Below is a small trained network, with its code and all its weights. Each question gives an input and a class and asks what happens when units are switched off, that is, made to give their printed mean instead of their output.

import numpy as np


def w(rows, s, z=0):
    codes = np.array(rows[::2]) - 128.0
    scale = np.full(codes.shape[1], s)
    scale[-1] = z or s
    return codes * scale


def norm(h):
    return h / np.sqrt((h * h).mean(-1, keepdims=True) + 1e-5)


def f(y):
    return np.maximum(y, 0)


def log_softmax(a):
    a = a - a.max(-1, keepdims=True)
    return a - np.log(np.exp(a).sum(-1, keepdims=True))


def net(x, mask):
    res = np.array(x, float).reshape(1, 7) / 4 @ E
    u = 0
    for l in range(4):
        y = f(norm(res) @ A[l][:, :-1].T + A[l][:, -1])
        res = res + np.where(mask[u : u + 3], y, B[l][:, -1]) @ B[l][:, :-1]
        u += 3
    return log_softmax(norm(res)[-1] @ U[:, :-1].T + U[:, -1])


A, B = {}, {}
E = w([
[110,130,125,108,130,120,135],'x0',
[150,239,177,79,219,155,104],'x1',
[36,154,132,212,127,145,112],'x2',
[127,132,168,91,16,254,228],'x3',
[134,126,136,139,128,129,123],'x4',
[129,128,132,132,132,126,124],'x5',
[106,127,123,109,133,122,126],'x6',
],0.0092)
A[0] = w([
[178,165,113,65,222,149,122,169],'0.n1',
[35,173,167,203,137,189,107,2],'0.n2',
[123,247,185,122,169,134,112,23],'0.n3',
],0.011,0.0056)
B[0] = w([
[150,138,118,111,98,155,142,253],'0.n1',
[116,98,31,160,210,85,84,204],'0.n2',
[173,171,87,139,75,132,8,215],'0.n3',
],0.017,0.0069)
A[1] = w([
[68,160,130,133,161,230,92,120],'1.n1',
[183,179,113,123,254,2,67,13],'1.n2',
[109,184,51,157,140,143,72,253],'1.n3',
],0.0085,0.002)
B[1] = w([
[253,81,150,115,112,215,84,160],'1.n1',
[82,97,211,152,113,209,165,242],'1.n2',
[45,122,104,69,99,144,232,254],'1.n3',
],0.011,0.0079)
A[2] = w([
[106,101,130,147,44,40,130,166],'2.n1',
[160,86,160,55,140,102,101,2],'2.n2',
[105,116,149,94,139,251,143,190],'2.n3',
],0.011,0.0027)
B[2] = w([
[195,206,178,65,12,113,24,190],'2.n1',
[173,117,72,102,127,139,210,148],'2.n2',
[104,98,239,180,138,77,125,255],'2.n3',
],0.011,0.0096)
A[3] = w([
[247,97,117,91,137,169,214,63],'3.n1',
[205,89,130,85,114,112,172,170],'3.n2',
[190,163,81,115,120,118,144,2],'3.n3',
],0.011,0.0017)
B[3] = w([
[2,104,81,135,245,27,159,255],'3.n1',
[112,125,49,214,233,177,39,251],'3.n2',
[32,134,37,232,66,40,224,173],'3.n3',
],0.0074,0.0056)
U = w([
[183,169,98,117,9,116,36,253],'0',
[106,102,232,163,86,143,144,13],'1',
[100,113,26,160,177,67,117,88],'2',
],0.012,0.0027)

Each question gives the input, the list of numbers given to net, and the class t.
The units are the neurons (one row each of A and B). Each row of codes is followed by its name. A weight is (code - 128) times the scale printed after its matrix; where a second scale follows, it is the last column's (A, B and U).
mask holds one flag per neuron, layer by layer. A switched-off neuron (its flag False) gives its mean, the last column of its row in B, instead of its output. The means were averaged over made-up inputs and are rounded, as every weight is.
A unit's drop is (log p(t) with every unit on - log p(t) with that unit switched off) / (log p(t) with every unit on - log p(t) with every unit switched off).
The circuit of an input: a set's keep is (log p(t) with only the set's units on - log p(t) with every unit switched off) / (log p(t) with every unit on - log p(t) with every unit switched off). Starting from all 12 units, units are removed one at a time, each time the one whose removal leaves the highest keep (on an exact tie, the one counted first), for as long as the keep stays at least 0.8.
circuit, biggest first: the units of the circuit, biggest drop first
unit that matters most: the unit with the biggest drop
top k neurons: the k neurons with the biggest drops, biggest first
top k neurons in layer l: the k neurons of layer l with the biggest drops, biggest first
drop when u is switched off: that unit's drop, to one decimal
input [2,4,6,1,1,6,-3], class 2: circuit, biggest first : 0.n2
input [1,-7,4,5,-7,1,2], class 0: circuit, biggest first : 1.n2, 2.n1
input [-5,-6,-4,-6,-8,4,-5], class 0: top 3 neurons : 2.n1, 2.n3, 0.n2
input [-3,-5,-3,-6,1,-6,3], class 1: top 3 neurons : 1.n2, 0.n3, 0.n1
input [6,-6,-2,-7,7,1,-8], class 1: top 2 neurons : 1.n2, 0.n3
input [6,-2,-7,-7,6,-7,3], class 1: top 3 neurons : 1.n2, 2.n3, 0.n3
input [2,-2,-6,4,2,-8,6], class 2: top 2 neurons : 1.n2, 1.n3
input [5,-5,6,1,3,2,-6], class 2: top 2 neurons : 0.n2, 0.n3
input [8,7,1,-5,2,1,5], class 0: top 2 neurons : 0.n3, 0.n1
input [-7,4,3,-3,4,0,3], class 0: top 2 neurons in layer 0 : 0.n3, 0.n1
input [6,0,0,-2,-7,-7,-6], class 1: top 3 neurons : 2.n2, 3.n1, 2.n1
input [8,7,5,-8,1,4,-8], class 1: top 3 neurons : 1.n2, 1.n3, 2.n1
input [1,5,3,-8,1,-2,-8], class 1: top 2 neurons : 1.n2, 1.n3
input [-5,-2,-4,-5,1,4,-4], class 1: unit that matters most : 1.n2
input [2,8,7,2,4,7,3], class 0: top 2 neurons : 0.n3, 3.n1
input [-8,6,-7,5,0,-4,5], class 2: top 2 neurons in layer 2 : 2.n1, 2.n2
input [-6,-5,1,-5,3,-8,1], class 0: top 2 neurons in layer 2 : 2.n1, 2.n3
input [-1,8,4,3,8,4,-4], class 0: drop when 3.n2 is switched off : 0.0
input [6,-3,-7,2,-4,-4,8], class 2: drop when 1.n2 is switched off : 0.2
input [0,2,-5,0,5,6,-4], class 2: drop when 1.n2 is switched off : 0.4
input [6,2,6,-6,-6,4,0], class 1: circuit, biggest first : 1.n2
